Below are the code and all the weights of a small trained network. Each question names an input and a class and asks about switching units off, where a switched-off unit gives its printed mean instead of its output.

import numpy as np


def w(rows, s, z=0):
    codes = np.array(rows[::2]) - 128.0
    scale = np.full(codes.shape[1], s)
    scale[-1] = z or s
    return codes * scale


def f(y):
    return np.maximum(y, 0)


def log_softmax(a):
    a = a - a.max(-1, keepdims=True)
    return a - np.log(np.exp(a).sum(-1, keepdims=True))


def net(x, mask):
    res = np.array(x, float).reshape(1, 8) / 4 @ E
    y = f(res @ A[0][:, :-1].T + A[0][:, -1])
    res = res + np.where(mask, y, B[0][:, -1]) @ B[0][:, :-1]
    return log_softmax(res[-1] @ U[:, :-1].T + U[:, -1])


A, B = {}, {}
E = w([
[160,179,97,67,191,108],'x0',
[129,169,145,185,63,159],'x1',
[148,178,85,143,166,189],'x2',
[148,63,108,109,62,171],'x3',
[207,150,196,55,120,104],'x4',
[220,54,143,122,42,48],'x5',
[123,82,67,182,254,194],'x6',
[209,187,144,134,96,157],'x7',
],0.0098)
A[0] = w([
[87,142,185,83,14,119,151],'n0',
[160,143,42,177,198,139,205],'n1',
[185,183,109,118,161,125,90],'n2',
[193,210,116,115,180,138,162],'n3',
[81,97,92,28,178,83,69],'n4',
[77,56,143,149,92,106,72],'n5',
[76,167,166,161,114,130,37],'n6',
[85,158,170,219,113,133,177],'n7',
[81,210,98,115,176,186,160],'n8',
[164,103,32,125,69,124,169],'n9',
[75,144,88,152,179,205,148],'n10',
[44,117,83,60,197,77,36],'n11',
[52,125,184,168,99,76,200],'n12',
[164,85,155,176,155,108,164],'n13',
[113,64,100,28,144,82,187],'n14',
[95,151,136,158,133,97,3],'n15',
[58,150,165,108,139,170,128],'n16',
[166,199,193,116,158,144,132],'n17',
[160,64,133,124,147,98,130],'n18',
[143,211,103,84,123,137,148],'n19',
[141,98,83,75,141,76,187],'n20',
[114,112,28,173,179,145,82],'n21',
[188,167,67,75,136,147,189],'n22',
[251,165,136,111,71,122,117],'n23',
[57,58,176,172,104,123,164],'n24',
[19,162,193,160,119,132,233],'n25',
[115,94,62,121,191,157,107],'n26',
[73,119,92,65,131,123,19],'n27',
],0.012,0.0053)
B[0] = w([
[176,219,142,148,72,134,246],'n0',
[50,169,140,148,136,171,236],'n1',
[213,124,73,89,255,131,173],'n2',
[183,111,109,43,254,71,210],'n3',
[196,88,203,56,159,92,199],'n4',
[197,121,145,59,155,105,183],'n5',
[172,241,138,63,106,166,159],'n6',
[180,171,120,57,135,120,198],'n7',
[131,131,105,100,185,152,241],'n8',
[83,134,227,192,100,110,192],'n9',
[80,116,102,233,91,174,245],'n10',
[138,99,218,145,70,52,206],'n11',
[186,148,94,11,154,176,202],'n12',
[176,153,174,85,153,89,170],'n13',
[125,95,207,148,132,55,221],'n14',
[218,213,121,36,138,207,139],'n15',
[119,152,93,138,198,227,185],'n16',
[159,149,41,62,147,151,196],'n17',
[160,185,146,108,114,79,182],'n18',
[161,110,74,51,185,175,191],'n19',
[158,198,195,75,124,86,196],'n20',
[65,134,177,213,99,130,221],'n21',
[157,114,145,87,157,31,199],'n22',
[166,106,208,102,99,77,246],'n23',
[179,126,31,15,192,124,202],'n24',
[168,204,50,59,181,188,223],'n25',
[71,99,187,176,114,138,213],'n26',
[139,100,135,88,189,122,156],'n27',
],0.0093,0.014)
U = w([
[101,180,101,83,179,182,44],'0',
[63,99,147,159,199,196,4],'1',
[167,142,193,109,10,123,94],'2',
[181,93,153,49,165,83,253],'3',
],0.011,0.0053)

Each question gives the input, the list of numbers given to net, and the class t.
The units are the neurons (one row each of A and B). Each row of codes is followed by its name. A weight is (code - 128) times the scale printed after its matrix; where a second scale follows, it is the last column's (A, B and U).
mask holds one flag per neuron, in row order. A switched-off neuron (its flag False) gives its mean, the last column of its row in B, instead of its output. The means were averaged over made-up inputs and are rounded, as every weight is.
A unit's drop is (log p(t) with every unit on - log p(t) with that unit switched off) / (log p(t) with every unit on - log p(t) with every unit switched off).
most important unit: the unit with the biggest drop
k most important neurons: the k neurons with the biggest drops, biggest first
drop when u is switched off: that unit's drop, to one decimal
input [0,0,0,5,-2,-5,0,4], class 0: most important unit	n14
input [5,-6,-4,-1,3,6,-8,-5], class 2: 3 most important neurons	n0; n3; n24
input [-1,6,4,-2,-7,-6,4,-4], class 1: 2 most important neurons	n10; n21
input [-8,7,5,0,-6,2,4,1], class 0: 2 most important neurons	n7; n24
input [1,-2,-7,-3,0,4,-8,0], class 2: 2 most important neurons	n0; n3
input [-4,5,-6,2,6,-6,-4,8], class 2: 3 most important neurons	n0; n23; n24
input [5,0,4,2,6,-3,8,5], class 0: 2 most important neurons	n1; n10
input [-1,1,-1,-1,7,2,-1,-1], class 2: 2 most important neurons	n24; n3
input [7,7,-4,3,3,-1,-6,-1], class 2: 2 most important neurons	n0; n24
input [1,-3,0,-6,4,-6,0,7], class 0: drop when n17 is switched off	0.3
input [-7,2,6,6,-3,2,-2,-8], class 0: drop when n22 is switched off	0.5
input [5,-3,0,1,-6,6,-3,-1], class 2: drop when n3 is switched off	0.4
